Below are the code and all the weights of a small trained network. Each question names an input and a target symbol and asks about switching units off, where a switched-off unit gives its printed mean instead of its output.

import numpy as np


def w(rows, s, z=0):
    codes = np.array(rows[::2]) - 128.0
    scale = np.full(codes.shape[1], s)
    scale[-1] = z or s
    return codes * scale


def f(y):
    return np.maximum(y, 0)


def softmax(a):
    e = np.exp(a - a.max(-1, keepdims=True))
    return e / e.sum(-1, keepdims=True)


def log_softmax(a):
    a = a - a.max(-1, keepdims=True)
    return a - np.log(np.exp(a).sum(-1, keepdims=True))


def net(x, mask):
    ids = ['αεθλξπτφω'.index(c) for c in x.split()]
    T = len(ids)
    res = E[ids] + P[:T]
    u = 0
    for l in range(3):
        r = res
        for j in range(2):
            rows = slice(2 * j, 2 * j + 2)
            q, k, v = (r @ M[l][rows].T for M in (Q, K, V))
            z = softmax(np.where(np.tri(T) > 0, q @ k.T / 2**0.5, -1e9)) @ v
            o = O[l][rows]
            res = res + np.where(mask[u + j], z, o[:, -1]) @ o[:, :-1]
        u += 2
        y = f(res @ A[l][:, :-1].T + A[l][:, -1])
        res = res + np.where(mask[u : u + 4], y, B[l][:, -1]) @ B[l][:, :-1]
        u += 4
    return log_softmax(res[-1] @ U[:, :-1].T + U[:, -1])


Q, K, V, O, A, B = {}, {}, {}, {}, {}, {}
E = w([
[143,236,124],'α',
[136,99,172],'ε',
[168,152,115],'θ',
[86,90,111],'λ',
[55,150,76],'ξ',
[122,164,131],'π',
[100,153,106],'τ',
[188,171,174],'φ',
[158,91,248],'ω',
],0.016)
P = w([
[103,110,126],'0',
[208,54,8],'1',
[80,228,159],'2',
[241,51,88],'3',
[75,203,205],'4',
[221,47,82],'5',
[44,192,188],'6',
[190,52,59],'7',
[44,188,213],'8',
[223,75,72],'9',
[52,144,250],'10',
],0.012)
Q[0] = w([
[147,86,208],'0.h1',
[151,172,21],'0.h1',
[254,197,246],'0.h2',
[151,77,62],'0.h2',
],0.0064)
K[0] = w([
[127,239,197],'0.h1',
[99,234,209],'0.h1',
[201,181,159],'0.h2',
[90,3,102],'0.h2',
],0.0058)
V[0] = w([
[189,69,139],'0.h1',
[45,167,255],'0.h1',
[231,184,170],'0.h2',
[71,111,148],'0.h2',
],0.011)
O[0] = w([
[177,59,90,62],'0.h1',
[171,251,178,100],'0.h1',
[57,126,68,253],'0.h2',
[162,159,172,77],'0.h2',
],0.012,0.0042)
A[0] = w([
[87,54,208,77],'0.n1',
[137,186,51,251],'0.n2',
[51,157,147,181],'0.n3',
[59,195,253,145],'0.n4',
],0.011,0.0034)
B[0] = w([
[109,198,113,165],'0.n1',
[145,59,195,245],'0.n2',
[94,235,147,240],'0.n3',
[132,117,1,255],'0.n4',
],0.0096,0.0095)
Q[1] = w([
[234,58,106],'1.h1',
[217,238,12],'1.h1',
[62,133,255],'1.h2',
[151,147,122],'1.h2',
],0.0048)
K[1] = w([
[69,189,254],'1.h1',
[235,129,105],'1.h1',
[150,36,195],'1.h2',
[56,57,245],'1.h2',
],0.009)
V[1] = w([
[74,124,118],'1.h1',
[129,171,148],'1.h1',
[249,156,67],'1.h2',
[61,172,121],'1.h2',
],0.017)
O[1] = w([
[158,170,85,146],'1.h1',
[6,2,210,95],'1.h1',
[104,77,52,150],'1.h2',
[89,111,137,255],'1.h2',
],0.0099,0.015)
A[1] = w([
[138,140,154,84],'1.n1',
[174,28,140,253],'1.n2',
[44,187,136,68],'1.n3',
[81,77,245,88],'1.n4',
],0.011,0.0043)
B[1] = w([
[117,159,121,129],'1.n1',
[160,159,254,190],'1.n2',
[140,82,44,254],'1.n3',
[146,65,135,154],'1.n4',
],0.01,0.014)
Q[2] = w([
[110,152,246],'2.h1',
[117,107,92],'2.h1',
[145,63,3],'2.h2',
[252,74,250],'2.h2',
],0.0061)
K[2] = w([
[87,179,160],'2.h1',
[163,77,95],'2.h1',
[154,11,87],'2.h2',
[88,165,193],'2.h2',
],0.011)
V[2] = w([
[18,180,125],'2.h1',
[119,75,26],'2.h1',
[4,159,164],'2.h2',
[73,174,159],'2.h2',
],0.012)
O[2] = w([
[223,207,91,153],'2.h1',
[194,144,255,255],'2.h1',
[196,76,82,141],'2.h2',
[71,91,107,103],'2.h2',
],0.0091,0.02)
A[2] = w([
[6,96,106,49],'2.n1',
[214,101,49,3],'2.n2',
[186,103,154,236],'2.n3',
[168,128,156,204],'2.n4',
],0.012,0.0068)
B[2] = w([
[163,20,224,163],'2.n1',
[150,2,173,205],'2.n2',
[36,89,80,250],'2.n3',
[77,239,105,228],'2.n4',
],0.0072,0.021)
U = w([
[107,133,216,254],'α',
[16,209,117,221],'ε',
[164,236,180,130],'θ',
[37,166,2,174],'λ',
[113,165,59,182],'ξ',
[235,70,180,12],'π',
[61,106,65,75],'τ',
[151,173,89,85],'φ',
[50,111,64,85],'ω',
],0.0078,0.0034)

Each question gives the input, a string of symbols that net reads in full, and the target symbol t.
The units are the heads (2 rows each of Q, K, V and O) and the neurons (one row each of A and B). Each row of codes is followed by its name. A weight is (code - 128) times the scale printed after its matrix; where a second scale follows, it is the last column's (O, A, B and U).
mask holds one flag per unit, layer by layer, with each layer's heads first. A switched-off unit (its flag False) gives its mean, the last column of its rows in O or B, instead of its output. The means were averaged over made-up inputs and are rounded, as every weight is.
A unit's drop is (log p(t) with every unit on - log p(t) with that unit switched off) / (log p(t) with every unit on - log p(t) with every unit switched off).
The circuit of an input: a set's keep is (log p(t) with only the set's units on - log p(t) with every unit switched off) / (log p(t) with every unit on - log p(t) with every unit switched off). Starting from the 12 units with the biggest drops (on a tie, the unit counted first), units are removed one at a time, each time the one whose removal leaves the highest keep (on an exact tie, the one counted first), for as long as the keep stays at least 0.8.
units of the circuit, in order: the units of the circuit, biggest drop first
k most important neurons: the k neurons with the biggest drops, biggest first
top k neurons in layer l: the k neurons of layer l with the biggest drops, biggest first
input α φ φ ε ξ α θ φ θ λ, target α: units of the circuit, in order : 0.n3, 1.h1, 1.h2
input φ ε θ π ξ α α α ξ, target λ: units of the circuit, in order : 1.n3, 0.n3
input φ α φ, target λ: 2 most important neurons : 1.n2, 0.n3
input φ ω τ α α π τ, target λ: units of the circuit, in order : 1.n2, 0.n3, 1.n3
input θ ε ω λ ω θ ε, target ε: units of the circuit, in order : 2.h2, 2.n2
input ε α α α φ φ ξ θ α, target ω: 4 most important neurons : 1.n2, 1.n3, 2.n1, 0.n3
input α α θ α α α θ τ θ, target π: 4 most important neurons : 1.n3, 2.n2, 0.n3, 0.n4
input ω ω φ, target α: units of the circuit, in order : 0.h1, 2.h1, 1.h2
input φ φ ξ, target λ: 4 most important neurons : 1.n2, 0.n3, 1.n3, 1.n4
input π φ α τ, target α: 2 most important neurons : 0.n3, 1.n4
input ξ ω π ξ α λ θ π ξ, target θ: units of the circuit, in order : 2.h1, 0.n4, 1.n3, 1.n2
input ξ ξ π, target θ: top 2 neurons in layer 0 : 0.n4, 0.n2
input λ α φ, target τ: 2 most important neurons : 1.n2, 1.n3
input α π ξ ω π θ, target α: top 2 neurons in layer 0 : 0.n3, 0.n2
input α ξ λ ω τ α ω, target π: 4 most important neurons : 1.n3, 1.n2, 2.n2, 0.n3
input ε π ω θ θ α ε, target ω: 2 most important neurons : 1.n2, 1.n3
input ε τ α ξ ξ φ α, target ω: 4 most important neurons : 1.n2, 2.n1, 1.n3, 0.n3
input λ α θ π ω ω ξ α, target ε: 4 most important neurons : 2.n2, 2.n1, 0.n3, 1.n2
input φ α π α ε θ ε, target λ: 3 most important neurons : 1.n2, 0.n2, 0.n3
input ω ω θ ε, target α: top neuron in layer 0 : 0.n4
input φ α ε τ ε θ θ, target λ: top 2 neurons in layer 0 : 0.n2, 0.n3
input α θ α θ ω, target π: top 3 neurons in layer 0 : 0.n3, 0.n1, 0.n4
input α π φ ω ε, target π: top 2 neurons in layer 1 : 1.n3, 1.n2
input α ω φ, target π: 4 most important neurons : 1.n3, 2.n2, 1.n2, 0.n3
input α φ φ θ π ε φ, target π: 3 most important neurons : 1.n3, 1.n2, 2.n2
input α α ξ φ λ, target π: top 3 neurons in layer 0 : 0.n3, 0.n4, 0.n2
